[ 222   25 -347 -343  327  -95  140  179  704  -37   65  -75 -218  125
  -72  201  275  -63 -108  -57 -304   13   -5  -56  -16  -72 -123  -54
   75  -22 -184   67  169  -92  241 -101 -226  315  363] | K_852
[ 216 -126   38 -162  -31 -151  155  155  348  195 -191  -17 -125  259
  -68   57  176  232  -13 -167  -24  -62   20   52 -265   77  -58   89
  125  233 -165  179   38  -14 -125   14  180  263  -48] | K_852
[-394  128  -99  106  -26  231  -43   -6 -107 -178  184 -242  -36 -161
   74  208   88 -207  227  -78  -75   45  308 -133   23 -343  -68  138
   22  126  -22 -197  141   39  -25 -200  247  149 -162] | K_811
[ 187  321  375  165 -414 -159  -72   24  421  422 -287  104  -61  -10
   55  255 -199  -68 -545  -85  221   63  136  189  616 -171  262 -362
 -102 -108  308 -152  244 -170  395   46   30  -96 -286] | K_267
[ 125  -35  -65 -373  101 -262  125  -41  819 -141 -288    6 -323  267
  420  -87   52   15  154   38  -92   62  300   27  229  165   -4  -12
   96   79  -79 -222   31  -27   93  425  128  287  309] | K_822
[-250 -207    4    6   12   -2  -27   36 -168   69   20  -32 -117   58
  229  281  -65  199 -365  136   76   54  205 -183  -27 -107  100  267
  -99  -48 -136   77   67   -6  -25  101  436   43   53] | K_811
[ 504 -204 -423  317  400 -311   26  316  180  112  -97  148 -110  120
   67  241  171  152 -114  -28   18   77 -291 -388  124   79  -24  526
 -141  260  -65   55   48 -316 -101 -184  113  338  364] | K_81
[  75 -121  100    1   -9 -146  -34  166  336  240 -139  -73  -98   91
 -244  161  174  122 -302 -223  -84   63  106  -79 -119   33    0  216
  193  482  -75  121  -30  -35  -16   59  180  247  -36] | K_308
[-564 -202  336 -469  -79  111  -73 -665   90  -72 -308  -94 -186  216
  111 -148 -117 -290 -150 -104  226  -13 -192  207  -35 -107  231 -337
  243   59   11 -176   90   79 -114  157  141  -34  -20] | K_736
[-466  146  104  -83  -77   59  -87  -34 -151 -296  224  -33    3 -107
  195   67  -42 -179   15  127  -24   -6  372  -80 -180  -86   11  208
   17  -17   13 -121   67  202 -161   -1  257  -62 -173] | K_861
[ 168 -217  451  697  208 -347 -194 -228   55  426 -623 -136 -333 -182
  -76  201  -89  899   65 -212  -90 -113 -477  271  109   82  354  203
  -88   60  269  147   43 -216 -196   63 -139  277 -141] | K_792
[ 380    3  351 -159  182 -329   20  334  172  713 -106   51 -204 -109
 -118  246   23   58 -180 -139 -100  -52 -231  -43   82   17  -47  181
   89 -158  226   55  -65 -162 -277  188 -190   92   35] | K_822
[  64   22 -290   91   -2   96 -159 -289 -393  -11   -9   48  281 -154
  -83  -42  -16 -448  277 -251   41   38 -246   -9  288 -211  -82  152
  -73 -276  117  116 -110 -401  -28   21  -14 -144  157] | K_267
[-163 -188  -93   79  320  -56 -247 -296 -152  218 -313  -79 -139  -47
   15   31 -139 -194 -166 -328 -174  189 -394  -70  335  -90  253  241
  -46 -217  261   76 -181 -268  152  295 -393  -19  365] | K_792
[  42   47 -100 -302   -6 -157   44  149  171  -82   43  -47  -40  164
   58 -328   84 -178  251   28  -77 -135 -143  197 -343  102  -36  -99
   50 -236  -90  117   37 -139  -47  111 -245   73  271] | K_736
[-456  -47  424 -261  157  -53  -82 -456   59  -62 -118  -49 -177   50
 -169  126 -374  362  -97 -315  177  -75 -495  263  -74 -134  521 -255
  365  211  -97  234  206  -11  162  111  -89  168 -403] | K_552
[-105    3   56 -236   45 -182  196   19  621 -145 -146  -13 -147  287
  123 -269   -6  -49  189  108    3  -70  139  329 -190  198   90 -215
   57   66 -123 -206  126  -25  143  202   17  287   51] | K_811
[ -85   14  166 -714  103 -120  185   83  617  -40  -58 -101 -219  271
  227   56  107  -66    2  103  -15 -103  291  103 -155   16 -272 -277
   77    7  -81  203  125   77  131   69  -49  108  126] | K_19
[  33  573  557 -191 -264 -130  -24  290  245   20   88  108  170 -221
 -172  -36  -26 -719  246 -205  -12 -111  319  259   61 -236   -7 -225
  247 -183  302  184 -142  -52   78   48 -286  -67  -68] | K_861
[-138 -359  490  235   18 -547 -352  121  213  611 -244   52 -212  334
  314  126 -179  215 -277  -88  425   95  -91  101  270  298  340  263
  -33  161  325  180 -152 -348 -206  320  149   44  101] | K_822
[ -99 -152  -37 -107 -123 -154 -143   16 -159  -48 -251  247  -32  421
  319 -609 -133 -546   95   92  447   22 -429  247  -38  187  172 -374
  -86 -191   71   60  -31   36 -366   88 -191 -148  325] | K_395
[-173  189  142 -316  132  -45   -6  -29  -37 -122  274 -123  -76  135
  121   -4   98  112  405  227   -8 -230  136  116 -253   48 -276 -131
  -14 -127  -16   11  199 -145  -38  -86 -151   96  -94] | K_861
[ 394  226 -126  315   37 -151  172  176  250  219  -35  140  -14   -3
  338  627  -20  725  171  327  209 -110  537 -202  300 -111 -226  309
 -288   63 -216  131  214 -192   90 -108  573  101 -137] | K_308
[-230   76 -126  -31  -76  162  -43  -81 -272 -354  111  -13    2 -156
  290  103  -14 -199   88   65   33    1  223  -49  -63  -97  -80  110
 -117 -154  -34   52  108  212 -168  -89  295 -219 -134] | K_19
[ 149 -117   66 -144  -94  -91  189   70  347  194 -262   74  -99  274
   20  -81  130   47   -8 -139   31   -4  121  160 -147  138  -62   10
   79  158  -67  120    9  -32   50  210  268  223  -72] | K_852
[-395  -86  191  143    7  -75 -108  140  -75 -107   56 -112  -79   -9
   50  195  -32  -87 -371  -67    5   72  192 -179 -149  -71  155  305
   51  374   30  -53   72   79 -123  -30  277  130 -169] | K_811
[ 102  -50   40  -92 -115  -91   28   36  265  245 -157   41 -107  246
 -120   17  145   72 -296 -180  -35   64   80   -1 -178  103  -28   85
  195  268  -88  141  -55  167   -7   67  109   45 -101] | K_81
[  13  -38  216   24  -66 -316 -260  140  522    4 -284 -119 -341 -120
  -60  506   86 -151 -650 -499  -19    4 -486  134  362 -220  602 -244
  119  247   86  210   54 -186 -285  128   60    8  296] | K_811
[  43   90   23   33 -105  -15    7  -31  462   28 -346  134  -56   19
  173   35  -21 -420   19 -186   59    9  -12  224  305  -43  -24 -205
  -36  154   28   -1   72 -109   72  174  180   39   58] | K_308
[-230  -81   36  267   57   93  -25 -139 -328 -205   52  -24  -50 -222
  281  -25    2  159  184   31  107  185  109  -50  -82  267   95  282
  -47   96    5   88 -134  463 -193  106  163  -57  -69] | K_736
[ 116    3   70 -343  141 -380    8 -122  230  -93 -647  296 -388  475
  443 -265 -262 -104   98 -108   18 -236 -421  309  -60  -29  508 -225
  -76 -441   78   13  290 -203  -36  300   15  -91  -71] | K_822
[-260   73  103 -274   35  -46 -130  271  149   85  277  -75   -7  101
  -92  219  127 -184 -240  -31  -91  -19  221  -84 -182  -54  -53  104
   85  176 -122   59  -77 -138   94   31  -56  196  206] | K_395
[-146   42  -52 -133  -59  184    0  -37 -276  -56  403  -25  185   13
 -256 -194   58  -70 -136  118   76   74   59 -128 -155  -30  -10   86
  163  150  -25  -55 -176  -78  198  -10 -139  165   80] | K_395
[-322 -112  316  362 -106  -18 -552 -349 -459  289  -37   32   23 -283
   -7 -166 -322   33 -327  -34  282  263 -245  -25  268   99  252  144
  141  126  243  148 -197   93  218  142 -160 -120   46] | K_19
[-143   89  -36  299 -111  238 -150  -57 -436 -161   44  -49  -67 -120
  376  -76   36  -51    4  258   63  119   90  -18  -44   74   90   15
 -238  -84  -28  -88   55  443  -94 -197   63 -252  -87] | K_822
[ 170  569 -272  186 -123   42 -121  230  -42 -413  253   35  115 -125
 -255  217   25   39   26 -154   43 -128  213 -211  134 -434 -182 -107
  144  358  -83 -130  130 -214  331 -346  121  228 -469] | K_861
[ 186  -78  145   23  -83 -191   27  153  410  375 -155    0 -109  147
 -155   51  115  170 -246 -171  -54   24  136   68 -108   92  -41  132
  191  289  -44  125  -27   10   70   88   85  259  -64] | K_736
[  82  -48  146 -250  -41 -279   69  132  396  107  -26  -58  -70   24
   11  230   92  -93 -195  -69 -122 -132  111  112 -105  -48  -71  -74
   22 -162 -126  190  247 -109   39  -24  -68  175  186] | K_81
[ 243 -133   46  -13 -135 -143   15  173  331  222 -120   21 -114  275
   37   -8  201  114 -280  -60   33   45  137  -23 -164  120  -71  135
  144  378 -147  176  -55  110  -29  -29  149  213   36] | K_822
[-245 -151 -152  370  -91  104 -243 -321 -343 -177 -247   37 -150    6
  574  -40  -51  165 -266   33   42   72  -94  -74 -107    7   33  174
 -161   42 -134  131  -68  485 -160  -54  202 -150  -69] | K_308
[ -75  123  -12 -172  -38  -61   45  199  228 -371   96   -4   -9  199
  224 -277  -24 -115  225  189   63 -173   46  128 -305  -81   -2 -112
   23  -68  -61   87  155 -162   75 -147  -58  168  -21] | K_552
[-207  151  -24  -24   86  116  -38  -42 -241   -4  141 -100 -110   31
  337  238   92   94   75  121   32   72  198 -138   -4  -55  -50  281
 -149   47   14  -55   23  154 -126  -61  265  -48 -181] | K_81
[ 219  -99   39 -158 -125 -174   72  146  520  213 -227    7 -223  269
   41   50  216  183 -205 -116  -35  -15  111   61 -123   73  -74    4
  120  255 -100  156   11   81  -49   59  168  231   67] | K_395
[ 169 -128  133   -6  -95 -253  132  178  380  273 -260   96 -152  208
   75   44  160  230 -148 -119   10  -68  138   34 -261  120  -21  153
  105  208  -88  245  -24   41  -90  183  249  183  -37] | K_308
[-124   60  196 -205  -41  -16 -253  -31 -192 -327  305  -51  265 -350
 -492  276  -12 -291 -364 -118  176  -59  -11  -18    9  -45 -120 -103
  101  115  156  234  -72 -150  -95 -250  -43 -222  -82] | K_861
[ 120 -124  -63   49  -63  -34  -19   17   65  180  -39  -61   14  108
 -141  -73  155  184 -153  -70  -58   76   87  -50 -177   93  -93  250
  124  282 -100   25 -129   31   42   15  144  178  -57] | K_792
[-378  -72  120 -194 -186  -24 -222 -128  -33 -293  203   12    4   46
 -108  -84  -75 -139 -188   91  297   10   94  -50   35  111  240  -90
   93  265  177 -375  -98  -54  -18   12  261  -73   91] | K_852
[-186   60 -241 -223  -28   92  -61  318   29 -214  301  -30   70  125
   48   55  197 -408   -7  122  -66    8  311 -127  -79  -40 -162  129
 -116   89 -111 -137   69 -278  -11   11  220  156  238] | K_552
[  -6  162 -145  718 -222  124  -13 -389 -368   33 -198  246  262  -18
  259  -86 -202  432  304   24   64 -159  -15   83  154 -129 -177  -34
 -245 -207   15  223   24 -196  391   57  177 -193 -381] | K_308
[ -79 -225  207 -164   52 -294 -227   70   77  371   36  -35    6  153
 -171   96  145 -232 -368 -110  -52   97  -16   62   64  118   85   13
   -8 -113   57   98  -36 -192   16  104 -215  147  374] | K_822
[ 121  -55   81  -32 -125 -135   76  181  353  169 -178    0 -133  205
   45    9  183  190  -91 -102  -65  -67  102    8 -310   66  -85  149
  121  286  -84  247  -23   65 -110   28  197  101  -58] | K_19
[-256   23  -78  328  -85  135  -75 -284 -350  299  -86   45   -1  214
  498  -11   -3   29   74   -2  109  144   29  -98    0   22  -59  223
 -151   -9  -36   93  -96  349  -59  -37   55 -201 -125] | K_861
[ 142  266 -101  362 -406   12  -62 -180  123  127    7    8  -32  157
  -65   77    9  197   52   54  257 -143 -222  128  227 -320  262 -269
   -7 -123   18 -143  290 -435  257 -268  180  -41   34] | K_395
[  48  250  -48  376   64 -278 -116  143   31  349 -291  174   28  -34
 -108  -73  -90   23  228 -101    3 -103  -53   81   -1    7   35  -16
 -144   33   95  -88    8 -149  298  101  -65  -22 -100] | K_19
[ 110   69   88 -297   -4 -329  -15  335  636    3 -138  -29 -362  131
  208  -23  117    7  -34   19   80   24  155  141   39  177   91 -105
   -6   94  119  -57   41   50   53  127  -22  304  231] | K_861
[  52  -80 -119 -426   43 -165    9  -92  148   12  159  -30  -75  323
  359   37  110   68  -19  278   79  -85  246 -146  -18   46 -254   23
  -33 -104 -154   71   93  -59 -146  -18 -139   83  369] | K_267
[-264 -142   19  181 -138   59 -302 -348  -37   81  -75 -201  -84 -173
  164  230  -86  171 -377 -160  100  231   -4  -20  294  -71   85  119
    7  190    7  -17  -19  260   57  -33  276  -39 -162] | K_267
[ -86  386   38    2  140 -204  173  436   38 -151 -245  347  229  -40
  135 -333 -366 -262  841  -26   97 -203   82  299 -266  128 -208  -69
 -182 -329  104  430   97 -182  143  322   63 -239 -389] | K_736
[  65  -92  -56  354  -95  152 -214 -454 -210  142  -56   17 -167  196
  204  109   56  173 -884   92  -76  248 -232 -204  427 -157  347  -29
   22  -87  -41    4  -68   70  198   40 -243  -78  338] | K_19
[ 556  142 -490  408 -203  113  142  138  317    6 -104  241   12  233
  225  -61  155  147  116  128   28   47  143 -128  342  -36 -111  -76
 -111  272 -252  -80   52  -93  403 -107  229  168  221] | K_19
[  -2 -102  129   26  -16  -18 -120 -419  191  458 -234 -101 -372  323
  333   33   26  167 -679  212  130  177  135   32  434 -128  213 -305
   34   46   71  -98 -106  404  304   30 -239  -58  283] | K_736
[ 112  162  -80  335   15 -326 -313  260  304  256  -59  -10  -29    5
   -4  597  102   40 -173 -232  132   13   -2 -307  372 -253  165  245
 -102  243   94  -35  153 -504   19 -267  242   80   64] | K_852
[-185   74  -73  234   47   53  -94   94 -350   30  176  -40   42  -74
   48  -18  -37   79   74   36  151   86  -15  -82 -145   30 -129  314
  -60  374   26   72   22  140   -5 -139  201  108 -297] | K_822
[   0 -116 -117 -169   -4   40   -3 -106   38  303  -39  189   -5  234
   44   66   61 -114 -606  127  133  161  252 -218   85  -49   10  -27
  -21   84  -41  114  131  252  200 -167  -58  -40   17] | K_736
[  90  368 -238  170 -199  330   47 -142 -200  140   25  164  184  102
   41  -22  266 -114  446 -131  121   56  286  169  109   14 -472  -77
  -96  291  -66  202 -210  157  225   24  253    0 -229] | K_395
[-115  154  -22  106    6  287  226 -400    2   69   86  147  216  189
  -59  272   44 -113  126  130  131   63  377  -39  250 -104 -243  -71
  -22   50 -151  -38  311 -151  285  -83  365  -97 -273] | K_19
[-675 -111  410   97 -122   72  -77 -612 -264 -174  -81 -116 -103  -28
  301 -424 -354  265  -79  179   64  112   26   85  -29   56  479  233
  128  125  288 -325 -153  217   33  445  128   14 -213] | K_267
[-214  -23  119  105  -23 -201 -195  357  269 -183   34 -149  -27 -149
   57  165  -11 -213 -164 -142  -58   73   28 -114  -92   58  149  212
   -8  219   59   18   42   24 -137 -127   85  -28   42] | K_861
[  85  277  -71 -236  129 -228  159  263  277   29  -77   82   50  156
   51  -47   50 -422  157  -28   -7  -57  164  111 -145  -12 -150  -17
  -79   73  -57   23  213  -41  125   18    2  122 -118] | K_552
[ 134 -117   88 -106  -89 -142   21  166  403  139 -120  -24 -187  150
  -72   51  176  127 -249 -138  -58   27  142  -13 -185   45   21  107
  230  397 -132  136   50  128  -37   -1  179  266  -26] | K_19
[  15  -93 -267   45  227  -52 -220  271  -51 -166  217 -144 -102  -45
  -71  -38  142  -44 -250   69 -208   35 -104 -169 -201  -40  177  268
  -39  -61    3  -55  -33 -137   38 -223 -273  182  277] | K_736
[-247   -1   19  146  -43  248  -21  106 -135  -69  133 -130  -63 -113
  219  423  114  239 -274  124    0  109  141 -325  -20 -121   13  283
 -145  269  -91   23   29  175 -133 -206  388  -25  -57] | K_792
[  -7  240  251  375 -406   50 -168   80  -64  250  186   86  252 -245
 -358 -248   18 -286  279 -251  274  150  170   75   26  -82  173  -29
  440  369  137  133 -171  272   21 -172  -38  -45 -316] | K_552
[ -71  147 -196 -125  150   79  122 -178  -24  212  109   42  -11  478
  260  -87   84  105 -159  285  -46  131  482 -160   11   29 -274  111
  -30   45 -183 -222 -122  164  235  148 -205  230   -1] | K_852
[-303  -36   90 -422   10   -6  143  182  350  101  192  -70  110  270
   51  199   -1 -227 -274  166  -23   32  345 -220  -83  -17 -149    4
   -9  -28 -176 -177   63 -162  152   21   45   18  159] | K_81
[ -52   69 -151  140  -56  155  -54  -42 -503 -226  145   55    3  -35
  256   33   22   44 -101  181  -21  -94   66 -100 -159 -113  -20  145
 -147  -89 -123   41   55   91 -139  -76  142  -81  -75] | K_395
[ 375  192 -235 -197  196 -208   27  270  534   87   40   14 -158  167
 -125  373  226 -130 -379  -83 -168  -15    3 -149  127 -146  -21   -3
   46  114 -187 -134  190 -240  183 -161 -121  287  200] | K_81
[ -66  324  173   55 -100  225 -171 -522 -366  496  222  -98  269  141
 -329   -2  -67 -403  143 -256  269  235  113  159  391  -99 -186 -159
  295   39   75 -149 -198   32  291  -79 -345 -139 -358] | K_552
[-256  -45  -15  475  -70   92  -17 -169   22  158 -160   -2 -188  -38
  387  334   36  407 -153  -56  -15  122   39  -76  126   -5   94  119
 -173  117  -71  141   71  358   66   42  304  -64  -85] | K_267
[ 427  281 -300 -177 -179  -30  124   73 -515 -411  223  102  288 -145
   61 -379  -45   77  569  148  210 -112  -90 -112 -289   23 -228  220
   40  -21  -86  356  -21  145 -398 -143   66 -208 -138] | K_267
[ 523  334 -152  106  192 -409   93  774   26   92  147  168  192 -146
 -521   98   65   18  198 -326  -62 -228   42  -47 -304   71 -324  272
   53  373  132  489  -41 -342   78  -12 -130  105 -385] | K_822
[  13   94   28 -245   61  -85   92  -48  411  421  -55  -44    4  272
 -216  106  188 -138  -24 -181 -115  -34   73   -8  -36 -130 -232  -76
  160   36  -22  108   38 -266  276   33 -218  183  136] | K_852
[ 139  286  -23 -224  100  -71  283 -281  269 -360 -250  257   27  -52
  170 -334 -320  259  711 -105  138 -143  -99  223  -19   80  -65 -269
  202 -143  -41  117  -12  129  229  256  -85    6 -449] | K_81
